Here is a tiny trained network, its code and every weight. The questions are about switching its units off for an input and a class, where a switched-off unit gives its printed mean instead of its output.

import numpy as np


def w(rows, s, z=0):
    codes = np.array(rows[::2]) - 128.0
    scale = np.full(codes.shape[1], s)
    scale[-1] = z or s
    return codes * scale


def f(y):
    return np.maximum(y, 0)


def log_softmax(a):
    a = a - a.max(-1, keepdims=True)
    return a - np.log(np.exp(a).sum(-1, keepdims=True))


def net(x, mask):
    res = np.array(x, float).reshape(1, 5) / 4 @ E
    y = f(res @ A[0][:, :-1].T + A[0][:, -1])
    res = res + np.where(mask, y, B[0][:, -1]) @ B[0][:, :-1]
    return log_softmax(res[-1] @ U[:, :-1].T + U[:, -1])


A, B = {}, {}
E = w([
[17,126,74],'x0',
[128,128,128],'x1',
[128,128,128],'x2',
[121,244,103],'x3',
[176,130,1],'x4',
],0.0092)
A[0] = w([
[144,32,92,147],'N0',
[42,131,151,102],'N1',
[123,111,33,69],'N2',
[175,51,153,137],'N3',
[122,122,98,95],'N4',
[179,145,105,99],'N5',
[87,36,136,145],'N6',
[130,23,128,253],'N7',
[250,119,78,152],'N8',
[122,116,65,81],'N9',
[184,142,170,189],'N10',
[189,150,201,202],'N11',
],0.019,0.0046)
B[0] = w([
[42,122,110,214],'N0',
[88,197,129,206],'N1',
[169,50,103,212],'N2',
[45,119,132,212],'N3',
[140,103,125,152],'N4',
[146,140,82,176],'N5',
[168,154,226,212],'N6',
[80,111,253,238],'N7',
[70,205,63,252],'N8',
[154,75,110,182],'N9',
[165,79,99,205],'N10',
[159,47,82,233],'N11',
],0.039,0.012)
U = w([
[77,10,154,51],'0',
[13,201,114,235],'1',
[245,70,104,208],'2',
[160,231,61,2],'3',
[111,198,194,95],'4',
],0.011,0.006)

Each question gives the input, the list of numbers given to net, and the class t.
The units are the neurons (one row each of A and B). Each row of codes is followed by its name. A weight is (code - 128) times the scale printed after its matrix; where a second scale follows, it is the last column's (A, B and U).
mask holds one flag per neuron, in row order. A switched-off neuron (its flag False) gives its mean, the last column of its row in B, instead of its output. The means were averaged over made-up inputs and are rounded, as every weight is.
A unit's drop is (log p(t) with every unit on - log p(t) with that unit switched off) / (log p(t) with every unit on - log p(t) with every unit switched off).
The circuit of an input: a set's keep is (log p(t) with only the set's units on - log p(t) with every unit switched off) / (log p(t) with every unit on - log p(t) with every unit switched off). Starting from all 12 units, units are removed one at a time, each time the one whose removal leaves the highest keep (on an exact tie, the one counted first), for as long as the keep stays at least 0.8.
units of the circuit, in order: the units of the circuit, biggest drop first
most important unit: the unit with the biggest drop
top k neurons: the k neurons with the biggest drops, biggest first
drop when u is switched off: that unit's drop, to one decimal
input [-5,6,-5,-4,8], class 1: units of the circuit, in order : N8
input [0,8,-6,2,-4], class 2: units of the circuit, in order : N7; N0
input [-4,-5,-1,1,1], class 3: top 2 neurons : N8; N7
input [0,5,-1,4,6], class 3: top 2 neurons : N8; N11
input [0,1,4,-3,8], class 1: top 2 neurons : N8; N11
input [-1,-5,-8,-1,1], class 1: top 2 neurons : N2; N11
input [0,2,7,7,3], class 3: top 2 neurons : N11; N7
input [-7,0,-5,-4,1], class 1: top 3 neurons : N8; N2; N3
input [1,-8,6,-4,-7], class 4: top 3 neurons : N6; N1; N2
input [4,-4,-7,0,-1], class 4: top 2 neurons : N8; N0
input [-6,-4,-2,5,0], class 2: top 3 neurons : N11; N10; N1
input [0,2,0,-5,5], class 1: top 4 neurons : N8; N11; N0; N10
input [1,-4,-3,7,8], class 2: top 2 neurons : N2; N9
input [-3,-6,-6,7,1], class 3: most important unit : N2
input [-6,-6,5,-1,8], class 1: drop when N4 is switched off : 0.0
input [-3,3,5,2,2], class 3: drop when N7 is switched off : 0.2
input [-8,8,-3,8,3], class 3: drop when N8 is switched off : 1.7
